Here is a tiny trained network, its code and every weight. The questions are about switching its units off for an input and a class, where a switched-off unit gives its printed mean instead of its output.

import numpy as np


def w(rows, s, z=0):
    codes = np.array(rows[::2]) - 128.0
    scale = np.full(codes.shape[1], s)
    scale[-1] = z or s
    return codes * scale


def f(y):
    return y / 2 * (1 + np.tanh(0.7978845608 * (y + 0.044715 * y**3)))


def log_softmax(a):
    a = a - a.max(-1, keepdims=True)
    return a - np.log(np.exp(a).sum(-1, keepdims=True))


def net(x, mask):
    res = np.array(x, float).reshape(1, 8) / 4 @ E
    y = f(res @ A[0][:, :-1].T + A[0][:, -1])
    res = res + np.where(mask, y, B[0][:, -1]) @ B[0][:, :-1]
    return log_softmax(res[-1] @ U[:, :-1].T + U[:, -1])


A, B = {}, {}
E = w([
[123,192,151,156,128,7,151],'x0',
[119,181,247,198,213,57,140],'x1',
[186,44,111,154,195,150,168],'x2',
[142,192,117,179,66,209,59],'x3',
[126,208,108,221,83,227,98],'x4',
[188,63,57,78,88,174,171],'x5',
[142,184,168,126,73,97,92],'x6',
[203,152,190,178,151,162,254],'x7',
],0.0073)
A[0] = w([
[103,146,138,72,207,6,136,227],'N1',
[203,63,107,117,137,160,207,227],'N2',
[52,184,139,122,35,141,119,161],'N3',
[100,122,41,83,39,134,68,254],'N4',
[212,121,155,146,177,142,210,206],'N5',
[102,160,34,95,2,148,81,189],'N6',
[115,80,34,21,161,203,63,180],'N7',
[110,234,160,193,90,150,45,228],'N8',
],0.0087,0.0041)
B[0] = w([
[100,123,211,117,170,63,92,229],'N1',
[158,116,67,11,147,207,192,215],'N2',
[145,192,114,119,113,105,79,197],'N3',
[134,80,101,78,9,92,78,243],'N4',
[171,182,190,67,246,198,199,206],'N5',
[143,143,35,60,34,100,94,246],'N6',
[50,26,112,93,41,177,165,244],'N7',
[126,254,156,254,89,190,56,247],'N8',
],0.0086,0.012)
U = w([
[53,119,198,133,198,2,114,243],'0',
[170,187,77,128,53,122,74,8],'1',
[217,127,100,65,214,179,191,211],'2',
[91,172,151,244,161,207,96,86],'3',
[50,4,74,88,78,145,126,68],'4',
],0.0088,0.0018)

Each question gives the input, the list of numbers given to net, and the class t.
The units are the neurons (one row each of A and B). Each row of codes is followed by its name. A weight is (code - 128) times the scale printed after its matrix; where a second scale follows, it is the last column's (A, B and U).
mask holds one flag per neuron, in row order. A switched-off neuron (its flag False) gives its mean, the last column of its row in B, instead of its output. The means were averaged over made-up inputs and are rounded, as every weight is.
A unit's drop is (log p(t) with every unit on - log p(t) with that unit switched off) / (log p(t) with every unit on - log p(t) with every unit switched off).
The circuit of an input: a set's keep is (log p(t) with only the set's units on - log p(t) with every unit switched off) / (log p(t) with every unit on - log p(t) with every unit switched off). Starting from all 8 units, units are removed one at a time, each time the one whose removal leaves the highest keep (on an exact tie, the one counted first), for as long as the keep stays at least 0.8.
units of the circuit, in order: the units of the circuit, biggest drop first
unit that matters most: the unit with the biggest drop
top k neurons: the k neurons with the biggest drops, biggest first
drop of u: that unit's drop, to one decimal
input [-7,7,-1,-3,2,2,7,-6], class 3: units of the circuit, in order => N6; N4
input [1,-7,2,-2,-8,-6,6,5], class 0: unit that matters most => N1
input [0,2,-8,0,-8,6,1,1], class 0: units of the circuit, in order => N1; N6
input [-3,4,-6,4,-8,2,-7,1], class 0: units of the circuit, in order => N6; N2; N1
input [-8,4,2,2,1,-4,8,-4], class 3: units of the circuit, in order => N8; N6
input [1,0,5,5,3,6,-8,0], class 2: top 3 neurons => N2; N5; N4
input [8,-2,1,7,-6,-4,4,1], class 0: units of the circuit, in order => N1; N6
input [2,-6,4,-7,8,-8,-3,-1], class 3: top 3 neurons => N6; N7; N4
input [0,5,6,-7,8,4,6,-7], class 0: top 2 neurons => N8; N6
input [6,-5,5,-6,-1,-2,8,-5], class 0: top 3 neurons => N1; N7; N2
input [3,1,2,6,-5,-8,-1,8], class 3: top 2 neurons => N2; N4
input [-1,4,4,0,0,-3,7,7], class 2: drop of N5 => 1.1
input [6,-4,7,-1,-2,-7,0,-7], class 0: drop of N1 => 0.2
input [3,8,-7,-1,4,-5,4,-6], class 3: units of the circuit, in order => N8
input [1,5,6,0,4,7,4,-4], class 2: drop of N8 => 0.3
